Below are the code and all the weights of a small trained network. Each question names an input and a class and asks about switching units off, where a switched-off unit gives its printed mean instead of its output.

import numpy as np


def w(rows, s, z=0):
    codes = np.array(rows[::2]) - 128.0
    scale = np.full(codes.shape[1], s)
    scale[-1] = z or s
    return codes * scale


def f(y):
    return np.maximum(y, 0)


def log_softmax(a):
    a = a - a.max(-1, keepdims=True)
    return a - np.log(np.exp(a).sum(-1, keepdims=True))


def net(x, mask):
    res = np.array(x, float).reshape(1, 4) / 4 @ E
    y = f(res @ A[0][:, :-1].T + A[0][:, -1])
    res = res + np.where(mask, y, B[0][:, -1]) @ B[0][:, :-1]
    return log_softmax(res[-1] @ U[:, :-1].T + U[:, -1])


A, B = {}, {}
E = w([
[68,190,93,60,184,54,174,152,186,90],'x0',
[143,128,74,89,90,212,199,92,163,97],'x1',
[138,167,213,104,159,186,85,131,199,79],'x2',
[185,244,133,84,66,101,91,87,137,189],'x3',
],0.011)
A[0] = w([
[169,126,39,62,59,253,235,51,168,128,116],'N1',
[175,150,213,128,161,183,69,122,156,86,61],'N2',
[82,88,70,186,120,89,191,109,71,159,71],'N3',
[165,210,127,71,120,107,128,129,158,180,91],'N4',
[156,167,214,114,153,175,67,137,240,68,58],'N5',
[207,76,175,235,43,221,75,66,34,182,70],'N6',
[30,196,79,20,137,40,188,160,153,97,151],'N7',
[184,225,143,111,83,135,126,72,122,209,63],'N8',
[196,206,132,92,77,116,90,148,115,181,20],'N9',
[80,91,154,205,181,193,132,213,162,72,82],'N10',
[148,138,54,168,83,78,166,99,55,184,79],'N11',
[82,160,155,115,181,65,103,194,118,157,110],'N12',
[132,169,92,95,87,183,170,97,159,90,253],'N13',
[131,148,196,210,142,72,34,171,80,198,110],'N14',
],0.0079,0.0042)
B[0] = w([
[162,79,240,160,152,64,146,179,132,214,241],'N1',
[144,143,99,68,60,112,44,177,83,167,185],'N2',
[129,97,95,107,87,148,62,222,68,141,182],'N3',
[98,51,135,199,178,156,137,138,88,32,187],'N4',
[120,171,49,68,32,101,37,187,72,174,205],'N5',
[18,226,128,205,63,2,172,24,189,53,244],'N6',
[91,187,134,162,58,21,87,70,145,72,246],'N7',
[83,69,71,238,183,144,102,230,49,51,202],'N8',
[69,53,113,179,233,151,157,199,18,68,184],'N9',
[90,58,88,165,157,140,95,200,56,87,206],'N10',
[153,150,82,53,54,100,29,214,40,197,182],'N11',
[154,129,234,151,160,60,152,100,158,186,185],'N12',
[202,134,194,168,160,60,127,138,162,151,210],'N13',
[178,89,220,176,140,127,186,156,194,209,204],'N14',
],0.0071,0.014)
U = w([
[21,224,82,137,79,39,173,31,187,39,174],'0',
[58,33,48,173,246,183,155,220,58,21,129],'1',
[172,169,15,30,15,128,22,198,52,231,44],'2',
[187,100,254,141,187,88,183,163,179,245,44],'3',
[195,150,95,150,141,101,122,78,124,121,218],'4',
[220,205,39,36,233,242,247,12,203,43,2],'5',
],0.0068,0.0058)

Each question gives the input, the list of numbers given to net, and the class t.
The units are the neurons (one row each of A and B). Each row of codes is followed by its name. A weight is (code - 128) times the scale printed after its matrix; where a second scale follows, it is the last column's (A, B and U).
mask holds one flag per neuron, in row order. A switched-off neuron (its flag False) gives its mean, the last column of its row in B, instead of its output. The means were averaged over made-up inputs and are rounded, as every weight is.
A unit's drop is (log p(t) with every unit on - log p(t) with that unit switched off) / (log p(t) with every unit on - log p(t) with every unit switched off).
unit that matters most: the unit with the biggest drop
k most important neurons: the k neurons with the biggest drops, biggest first
drop when u is switched off: that unit's drop, to one decimal
input [-1,2,-1,4], class 1: unit that matters most : N8
input [4,0,-4,-4], class 0: 2 most important neurons : N7; N8
input [-3,2,-5,5], class 1: 3 most important neurons : N8; N9; N5
input [3,-6,-6,1], class 2: 3 most important neurons : N11; N1; N3
input [-4,8,6,-2], class 3: 2 most important neurons : N1; N13
input [5,-7,-6,6], class 3: 3 most important neurons : N12; N14; N6
input [2,-3,-1,-2], class 4: 3 most important neurons : N6; N1; N8
input [-4,6,-1,5], class 3: 3 most important neurons : N1; N13; N10
input [-5,8,-7,-4], class 3: 2 most important neurons : N1; N5
input [3,2,6,-4], class 2: 2 most important neurons : N5; N6
input [-2,0,6,4], class 2: 2 most important neurons : N5; N2
input [-6,-8,-4,4], class 3: 2 most important neurons : N14; N7
input [-1,8,-8,-1], class 2: 3 most important neurons : N11; N3; N14
input [0,-4,-3,-2], class 3: unit that matters most : N5
input [-6,1,-2,8], class 1: 3 most important neurons : N8; N9; N7
input [-8,-1,1,-8], class 0: drop when N8 is switched off : 0.1
input [-7,0,-7,-3], class 0: drop when N6 is switched off : 2.9
input [4,-7,7,-4], class 2: drop when N5 is switched off : 0.8
